Below are the code and all the weights of a small trained network. Each question names an input and a class and asks about switching units off, where a switched-off unit gives its printed mean instead of its output.

import numpy as np


def w(rows, s, z=0):
    codes = np.array(rows[::2]) - 128.0
    scale = np.full(codes.shape[1], s)
    scale[-1] = z or s
    return codes * scale


def norm(h):
    return h / np.sqrt((h * h).mean(-1, keepdims=True) + 1e-5)


def f(y):
    return np.maximum(y, 0)


def log_softmax(a):
    a = a - a.max(-1, keepdims=True)
    return a - np.log(np.exp(a).sum(-1, keepdims=True))


def net(x, mask):
    res = np.array(x, float).reshape(1, 8) / 4 @ E
    u = 0
    for l in range(4):
        y = f(norm(res) @ A[l][:, :-1].T + A[l][:, -1])
        res = res + np.where(mask[u : u + 3], y, B[l][:, -1]) @ B[l][:, :-1]
        u += 3
    return log_softmax(norm(res)[-1] @ U[:, :-1].T + U[:, -1])


A, B = {}, {}
E = w([
[136,118,128,132,126,131,122,127,124],'x0',
[115,132,117,121,128,123,123,124,131],'x1',
[136,116,132,128,122,129,128,118,132],'x2',
[194,181,134,127,196,150,59,87,155],'x3',
[90,60,137,89,124,132,120,208,203],'x4',
[133,125,126,115,123,124,125,130,124],'x5',
[132,140,103,84,96,249,146,147,122],'x6',
[131,110,137,134,137,136,131,122,123],'x7',
],0.02)
A[0] = w([
[126,103,129,121,115,6,167,131,130,46],'0.n1',
[136,164,127,84,161,206,55,87,159,1],'0.n2',
[154,108,143,103,226,54,74,155,211,50],'0.n3',
],0.015,0.0042)
B[0] = w([
[142,56,136,170,183,105,184,209,75,227],'0.n1',
[219,149,114,148,191,172,207,171,128,204],'0.n2',
[98,161,158,56,50,105,4,50,255,251],'0.n3',
],0.0087,0.012)
A[1] = w([
[138,166,119,128,43,137,227,106,28,75],'1.n1',
[186,206,141,186,144,14,106,66,120,2],'1.n2',
[110,94,141,178,138,2,147,110,75,2],'1.n3',
],0.023,0.00084)
B[1] = w([
[113,166,83,138,80,202,8,166,80,252],'1.n1',
[90,38,190,97,190,103,159,78,68,244],'1.n2',
[157,181,107,182,188,87,126,210,72,239],'1.n3',
],0.014,0.018)
A[2] = w([
[130,163,101,112,139,187,157,195,188,113],'2.n1',
[183,213,97,164,96,164,173,56,42,42],'2.n2',
[92,116,106,144,4,176,159,144,104,5],'2.n3',
],0.028,0.0028)
B[2] = w([
[192,94,183,62,141,145,167,171,142,241],'2.n1',
[166,214,89,252,128,109,148,23,189,240],'2.n2',
[19,45,92,21,107,141,124,62,98,249],'2.n3',
],0.015,0.014)
A[3] = w([
[88,37,200,48,78,133,224,158,146,90],'3.n1',
[71,95,130,127,209,34,115,216,202,59],'3.n2',
[64,34,139,156,23,38,255,241,143,4],'3.n3',
],0.019,0.0037)
B[3] = w([
[137,91,123,172,184,55,168,163,73,235],'3.n1',
[145,183,98,118,78,216,94,123,186,251],'3.n2',
[58,202,98,168,6,91,162,144,218,212],'3.n3',
],0.015)
U = w([
[127,170,115,229,166,69,131,188,2,138],'0',
[88,153,61,110,84,214,95,91,51,54],'1',
[121,90,211,127,216,60,144,33,66,106],'2',
[219,200,104,182,175,181,174,36,126,168],'3',
[77,181,105,158,66,74,135,210,180,135],'4',
[62,38,100,43,99,109,205,181,86,79],'5',
[133,135,184,75,141,87,41,78,224,93],'6',
[222,111,163,56,180,157,205,197,174,246],'7',
],0.015,0.0012)

Each question gives the input, the list of numbers given to net, and the class t.
The units are the neurons (one row each of A and B). Each row of codes is followed by its name. A weight is (code - 128) times the scale printed after its matrix; where a second scale follows, it is the last column's (A, B and U).
mask holds one flag per neuron, layer by layer. A switched-off neuron (its flag False) gives its mean, the last column of its row in B, instead of its output. The means were averaged over made-up inputs and are rounded, as every weight is.
A unit's drop is (log p(t) with every unit on - log p(t) with that unit switched off) / (log p(t) with every unit on - log p(t) with every unit switched off).
The circuit of an input: a set's keep is (log p(t) with only the set's units on - log p(t) with every unit switched off) / (log p(t) with every unit on - log p(t) with every unit switched off). Starting from all 12 units, units are removed one at a time, each time the one whose removal leaves the highest keep (on an exact tie, the one counted first), for as long as the keep stays at least 0.8.
circuit, biggest first: the units of the circuit, biggest drop first
k most important neurons: the k neurons with the biggest drops, biggest first
k most important neurons of layer l: the k neurons of layer l with the biggest drops, biggest first
input [-3,5,3,6,7,-7,1,-1], class 7: 2 most important neurons -> [0.n2; 2.n1]
input [-7,2,-5,3,1,3,-2,-6], class 6: 2 most important neurons -> [0.n3; 2.n3]
input [2,5,8,0,3,1,1,6], class 5: 2 most important neurons of layer 1 -> [1.n3; 1.n2]
input [-8,0,8,-7,0,-8,-1,8], class 0: 3 most important neurons -> [0.n3; 1.n3; 1.n1]
input [6,5,6,1,-1,5,-6,6], class 2: 2 most important neurons of layer 3 -> [3.n1; 3.n3]
input [-1,-3,6,2,-1,-3,7,-3], class 3: circuit, biggest first -> [2.n2]
input [6,6,0,-7,-4,0,0,-7], class 0: 2 most important neurons of layer 3 -> [3.n2; 3.n3]
input [7,6,6,-4,1,7,5,-2], class 5: 2 most important neurons -> [2.n3; 1.n3]
input [5,-4,8,1,-4,3,8,-4], class 3: 2 most important neurons of layer 2 -> [2.n2; 2.n1]
input [-4,7,-5,5,-1,3,-7,5], class 2: 2 most important neurons -> [1.n2; 1.n1]
input [7,7,-3,1,-8,5,-7,4], class 2: 3 most important neurons -> [1.n2; 3.n3; 1.n1]
input [-8,-2,5,8,-4,2,0,3], class 2: 3 most important neurons -> [1.n2; 1.n1; 3.n2]
input [-4,6,-4,2,1,3,-7,8], class 6: 2 most important neurons -> [0.n3; 3.n2]
input [4,1,5,1,-3,5,6,0], class 3: 2 most important neurons -> [2.n2; 0.n2]
input [6,1,-6,-6,4,5,0,-2], class 4: circuit, biggest first -> [3.n3]
input [-1,4,-2,-7,-3,-2,0,3], class 0: 2 most important neurons -> [1.n3; 3.n2]
input [2,-6,-7,1,-2,2,-8,-5], class 2: 2 most important neurons -> [1.n2; 0.n3]
input [-7,1,4,2,3,6,0,5], class 6: 2 most important neurons of layer 0 -> [0.n3; 0.n1]
input [-3,8,6,7,5,4,1,-2], class 7: 2 most important neurons of layer 2 -> [2.n1; 2.n2]
input [8,-6,-4,5,2,-8,-6,3], class 6: most important neuron of layer 2 -> [2.n3]
input [6,4,7,8,5,4,1,-5], class 7: 2 most important neurons of layer 1 -> [1.n2; 1.n1]
